Below are the code and all the weights of a small trained network. Each question names an input and a target symbol and asks about switching units off, where a switched-off unit gives its printed mean instead of its output.

import numpy as np


def w(rows, s, z=0):
    codes = np.array(rows[::2]) - 128.0
    scale = np.full(codes.shape[1], s)
    scale[-1] = z or s
    return codes * scale


def f(y):
    return np.maximum(y, 0)


def softmax(a):
    e = np.exp(a - a.max(-1, keepdims=True))
    return e / e.sum(-1, keepdims=True)


def log_softmax(a):
    a = a - a.max(-1, keepdims=True)
    return a - np.log(np.exp(a).sum(-1, keepdims=True))


def net(x, mask):
    ids = ['ΘΠΦγδεζλξψ'.index(c) for c in x.split()]
    T = len(ids)
    res = E[ids] + P[:T]
    u = 0
    for l in range(2):
        r = res
        for j in range(3):
            rows = slice(4 * j, 4 * j + 4)
            q, k, v = (r @ M[l][rows].T for M in (Q, K, V))
            z = softmax(np.where(np.tri(T) > 0, q @ k.T / 4**0.5, -1e9)) @ v
            o = O[l][rows]
            res = res + np.where(mask[u + j], z, o[:, -1]) @ o[:, :-1]
        u += 3
        y = f(res @ A[l][:, :-1].T + A[l][:, -1])
        res = res + np.where(mask[u : u + 4], y, B[l][:, -1]) @ B[l][:, :-1]
        u += 4
    return log_softmax(res[-1] @ U[:, :-1].T + U[:, -1])


Q, K, V, O, A, B = {}, {}, {}, {}, {}, {}
E = w([
[62,149,80,138,134,112,148,192,147],'Θ',
[73,167,138,111,104,151,145,214,117],'Π',
[144,81,4,111,44,92,167,66,83],'Φ',
[138,120,149,46,127,196,188,70,215],'γ',
[49,145,149,171,85,110,99,118,139],'δ',
[156,154,108,158,233,109,84,115,217],'ε',
[101,164,62,133,235,140,88,141,152],'ζ',
[117,127,190,163,109,57,83,83,166],'λ',
[117,118,62,207,120,80,121,144,139],'ξ',
[241,81,123,80,118,151,155,172,92],'ψ',
],0.016)
P = w([
[83,182,217,139,121,84,172,87,108],'0',
[82,116,189,126,60,83,71,186,187],'1',
[120,170,179,142,147,110,188,97,116],'2',
[87,96,162,117,74,87,77,178,185],'3',
[136,150,143,132,176,120,190,95,107],'4',
[100,81,137,107,86,101,82,165,182],'5',
[150,127,121,117,209,125,189,88,96],'6',
[121,64,106,99,111,114,92,160,173],'7',
[162,97,105,104,248,136,189,88,87],'8',
[110,62,102,51,92,110,109,175,146],'9',
],0.013)
Q[0] = w([
[190,106,248,61,95,155,112,64,126],'0.h1',
[138,113,181,189,119,53,155,104,124],'0.h1',
[60,187,171,104,152,183,96,164,144],'0.h1',
[92,110,112,92,66,110,186,164,44],'0.h1',
[60,133,53,70,143,98,176,151,81],'0.h2',
[110,109,116,195,158,77,87,109,145],'0.h2',
[154,145,160,140,130,167,175,161,58],'0.h2',
[125,145,185,73,172,175,131,125,125],'0.h2',
[200,134,157,125,163,156,200,98,41],'0.h3',
[196,195,186,121,102,208,220,43,73],'0.h3',
[159,180,164,164,106,141,234,43,57],'0.h3',
[117,166,112,142,142,146,188,62,106],'0.h3',
],0.015)
K[0] = w([
[211,100,226,64,101,152,115,93,142],'0.h1',
[136,87,168,203,113,22,120,92,118],'0.h1',
[50,182,139,62,162,166,106,144,153],'0.h1',
[130,112,111,94,54,140,181,203,29],'0.h1',
[68,139,65,88,141,150,131,144,72],'0.h2',
[78,143,98,165,172,128,101,106,101],'0.h2',
[178,117,177,162,121,153,185,181,79],'0.h2',
[141,141,184,88,165,236,121,136,114],'0.h2',
[99,210,124,205,185,121,77,192,99],'0.h3',
[54,222,193,220,141,142,77,166,132],'0.h3',
[94,255,164,230,115,55,91,153,124],'0.h3',
[64,187,116,222,137,106,129,119,144],'0.h3',
],0.013)
V[0] = w([
[211,131,6,209,120,146,200,96,185],'0.h1',
[199,55,42,128,254,49,125,103,151],'0.h1',
[206,135,100,166,83,58,151,149,90],'0.h1',
[158,167,136,158,104,114,82,152,132],'0.h1',
[194,57,119,100,147,122,176,171,94],'0.h2',
[131,172,104,85,131,162,169,164,158],'0.h2',
[130,137,185,89,123,175,127,145,70],'0.h2',
[116,110,149,82,107,215,158,150,145],'0.h2',
[73,155,39,181,161,77,73,164,60],'0.h3',
[145,56,98,162,139,199,197,52,110],'0.h3',
[232,148,140,113,134,93,124,222,11],'0.h3',
[157,123,163,148,146,174,75,176,75],'0.h3',
],0.006)
O[0] = w([
[110,122,165,88,186,44,69,99,91,127],'0.h1',
[32,173,166,128,5,141,167,174,129,254],'0.h1',
[25,148,121,107,197,224,149,122,154,111],'0.h1',
[93,148,89,60,153,139,93,48,162,119],'0.h1',
[115,192,119,116,105,65,70,67,134,126],'0.h2',
[92,109,143,190,104,88,106,88,113,153],'0.h2',
[8,154,80,175,137,46,96,83,161,67],'0.h2',
[102,114,132,160,118,68,125,132,125,87],'0.h2',
[188,224,66,178,119,38,60,209,104,122],'0.h3',
[135,145,115,114,156,158,122,73,150,62],'0.h3',
[111,60,146,178,121,86,89,180,76,130],'0.h3',
[129,92,101,92,219,3,83,107,75,83],'0.h3',
],0.0061,0.0039)
A[0] = w([
[221,162,160,104,108,75,129,48,94,41],'0.n1',
[36,107,199,121,24,99,95,203,175,21],'0.n2',
[69,217,139,61,113,168,113,176,195,28],'0.n3',
[129,15,177,2,96,151,96,186,226,3],'0.n4',
],0.0071,0.0058)
B[0] = w([
[54,112,121,136,115,147,57,146,80,139],'0.n1',
[253,86,172,52,143,235,153,172,160,212],'0.n2',
[36,129,56,206,104,85,160,152,156,167],'0.n3',
[2,154,91,92,185,184,116,108,159,255],'0.n4',
],0.0068,0.0063)
Q[1] = w([
[254,92,54,119,210,93,152,93,149],'1.h1',
[188,44,44,110,180,112,185,88,141],'1.h1',
[190,144,181,76,156,160,128,126,65],'1.h1',
[248,124,102,88,200,184,153,156,61],'1.h1',
[88,141,89,77,81,81,138,195,229],'1.h2',
[83,126,152,120,255,187,196,87,76],'1.h2',
[131,134,136,135,126,71,167,69,153],'1.h2',
[145,107,123,193,130,81,210,123,71],'1.h2',
[40,194,122,201,148,95,123,117,141],'1.h3',
[79,149,217,69,96,143,111,171,91],'1.h3',
[154,136,68,145,145,84,179,113,197],'1.h3',
[187,99,107,165,99,132,175,203,102],'1.h3',
],0.0087)
K[1] = w([
[101,38,110,56,54,190,50,210,237],'1.h1',
[147,118,79,124,42,216,119,149,182],'1.h1',
[126,65,119,130,192,128,47,104,145],'1.h1',
[126,36,95,139,92,204,3,227,208],'1.h1',
[92,104,81,17,137,45,40,43,62],'1.h2',
[126,174,243,126,255,162,204,160,154],'1.h2',
[59,144,117,163,98,163,128,72,163],'1.h2',
[97,105,141,246,160,130,174,202,160],'1.h2',
[101,224,213,154,163,135,126,105,112],'1.h3',
[79,155,172,49,140,115,195,161,85],'1.h3',
[122,146,83,145,137,94,232,141,115],'1.h3',
[187,140,151,91,97,101,220,219,139],'1.h3',
],0.0088)
V[1] = w([
[92,87,143,41,58,85,74,139,151],'1.h1',
[193,74,50,63,112,170,87,187,199],'1.h1',
[114,93,102,90,140,170,163,180,121],'1.h1',
[84,92,72,205,82,88,59,135,212],'1.h1',
[126,148,148,74,55,146,195,76,52],'1.h2',
[156,176,206,184,227,203,155,155,84],'1.h2',
[79,153,148,119,111,99,171,141,175],'1.h2',
[91,112,75,226,185,118,69,122,167],'1.h2',
[40,123,113,2,104,107,102,106,95],'1.h3',
[49,96,104,97,170,89,127,155,101],'1.h3',
[121,101,97,135,161,56,151,57,94],'1.h3',
[112,213,224,165,152,193,125,143,100],'1.h3',
],0.0068)
O[1] = w([
[172,161,56,186,179,197,120,178,171,63],'1.h1',
[209,156,181,165,199,223,167,172,160,91],'1.h1',
[166,184,171,43,132,157,96,81,117,165],'1.h1',
[165,131,103,131,187,200,104,146,150,99],'1.h1',
[145,152,2,181,178,120,80,10,195,121],'1.h2',
[78,89,149,23,165,89,201,182,185,132],'1.h2',
[121,195,70,59,97,140,171,125,80,208],'1.h2',
[143,196,114,47,130,112,137,221,47,86],'1.h2',
[95,78,103,173,154,131,142,99,161,170],'1.h3',
[119,118,39,186,186,127,122,53,205,173],'1.h3',
[35,194,197,74,132,174,84,172,142,3],'1.h3',
[146,75,208,105,85,161,94,49,125,172],'1.h3',
],0.0061,0.0054)
A[1] = w([
[41,150,131,166,181,138,208,85,162,148],'1.n1',
[151,133,66,32,153,166,85,194,151,1],'1.n2',
[136,205,151,104,102,121,219,65,138,65],'1.n3',
[76,174,165,95,1,59,64,153,99,80],'1.n4',
],0.0077,0.0081)
B[1] = w([
[94,154,174,93,89,126,127,245,9,254],'1.n1',
[23,127,164,218,191,47,240,2,166,154],'1.n2',
[90,117,102,196,164,88,71,241,122,193],'1.n3',
[54,48,171,190,109,172,114,68,158,217],'1.n4',
],0.0084,0.0074)
U = w([
[132,129,66,146,103,58,227,144,172,35],'Θ',
[90,126,148,232,246,194,238,19,95,117],'Π',
[134,171,83,188,60,168,97,93,169,157],'Φ',
[95,145,126,125,97,227,153,114,95,21],'γ',
[183,98,140,105,59,148,139,123,96,85],'δ',
[65,168,141,114,141,105,173,31,206,58],'ε',
[98,127,209,254,119,19,123,92,34,184],'ζ',
[159,134,152,50,93,134,146,63,146,122],'λ',
[253,156,128,106,99,132,72,214,34,255],'ξ',
[132,4,94,128,231,127,41,147,117,142],'ψ',
],0.0062,0.0065)

Each question gives the input, a string of symbols that net reads in full, and the target symbol t.
The units are the heads (4 rows each of Q, K, V and O) and the neurons (one row each of A and B). Each row of codes is followed by its name. A weight is (code - 128) times the scale printed after its matrix; where a second scale follows, it is the last column's (O, A, B and U).
mask holds one flag per unit, layer by layer, with each layer's heads first. A switched-off unit (its flag False) gives its mean, the last column of its rows in O or B, instead of its output. The means were averaged over made-up inputs and are rounded, as every weight is.
A unit's drop is (log p(t) with every unit on - log p(t) with that unit switched off) / (log p(t) with every unit on - log p(t) with every unit switched off).
The circuit of an input: a set's keep is (log p(t) with only the set's units on - log p(t) with every unit switched off) / (log p(t) with every unit on - log p(t) with every unit switched off). Starting from the 12 units with the biggest drops (on a tie, the unit counted first), units are removed one at a time, each time the one whose removal leaves the highest keep (on an exact tie, the one counted first), for as long as the keep stays at least 0.8.
circuit, biggest first: the units of the circuit, biggest drop first
k most important neurons: the k neurons with the biggest drops, biggest first
top k neurons in layer l: the k neurons of layer l with the biggest drops, biggest first
which heads matter: for each layer, one digit per head in row order, 1 if its drop is at least 0.15 and else 0, layers parted by /
input ξ ψ Θ ε ψ Φ, target Φ: circuit, biggest first -> [1.h2]
input ζ ε ζ δ, target δ: circuit, biggest first -> [0.n2; 1.h3]
input ζ ξ γ ψ λ ζ ε ζ ξ λ, target ψ: circuit, biggest first -> [0.h3; 0.n4; 0.n2]
input ξ ζ λ ψ ε ζ Φ ξ, target Φ: which heads matter -> 001 / 010
input Φ γ ε ζ ζ ξ ζ ψ γ γ, target γ: which heads matter -> 001 / 000
input ζ Φ ε ψ ψ Π, target ψ: which heads matter -> 001 / 000
input γ Φ Φ ζ ζ ξ ψ Θ, target ψ: top 2 neurons in layer 0 -> [0.n4; 0.n2]
input λ ζ Π ε δ Θ ξ Θ, target Θ: which heads matter -> 011 / 001
input ζ δ Θ ξ ζ Θ Φ, target ζ: 2 most important neurons -> [0.n2; 0.n1]
input Φ ψ ε γ γ Θ, target γ: circuit, biggest first -> [0.h3; 1.n1]
input Π ζ ξ ζ Π, target ξ: 2 most important neurons -> [0.n2; 1.n4]
input ζ ζ ε, target ζ: 3 most important neurons -> [0.n2; 1.n4; 1.n3]
input ψ ψ Θ δ ψ ζ ζ λ, target ψ: circuit, biggest first -> [0.h3; 0.n2]
input Φ ε Θ Θ γ, target ζ: which heads matter -> 010 / 000
input Π Π ζ, target ζ: circuit, biggest first -> [0.n2; 0.h1; 1.h1]
input ξ δ ξ, target ξ: which heads matter -> 010 / 100
input ξ ξ ζ ψ γ δ, target γ: 2 most important neurons -> [1.n1; 0.n4]
input ζ ζ δ ξ, target ξ: top 2 neurons in layer 0 -> [0.n4; 0.n2]
input ψ Φ Π Π ψ Θ, target ψ: which heads matter -> 001 / 010
input ζ ψ γ ζ, target γ: top neuron in layer 0 -> [0.n4]
input ζ Θ ξ ψ ζ δ Θ, target ξ: 3 most important neurons -> [0.n2; 0.n4; 1.n4]
input ψ γ Π ψ ζ ε γ ψ ζ δ, target ψ: which heads matter -> 101 / 000
input ζ ζ γ Θ ψ ζ Π, target ζ: top 2 neurons in layer 0 -> [0.n2; 0.n4]
input δ ζ ζ ζ ψ, target ζ: circuit, biggest first -> [0.h2; 0.n2]
input λ Π λ Θ Θ, target ξ: 2 most important neurons -> [0.n4; 0.n3]
input Θ ζ ζ, target ξ: 2 most important neurons -> [0.n2; 0.n4]
input ζ γ ξ ε, target γ: most important neuron -> [1.n1]
input ξ ψ ψ ψ Π, target ζ: which heads matter -> 010 / 100
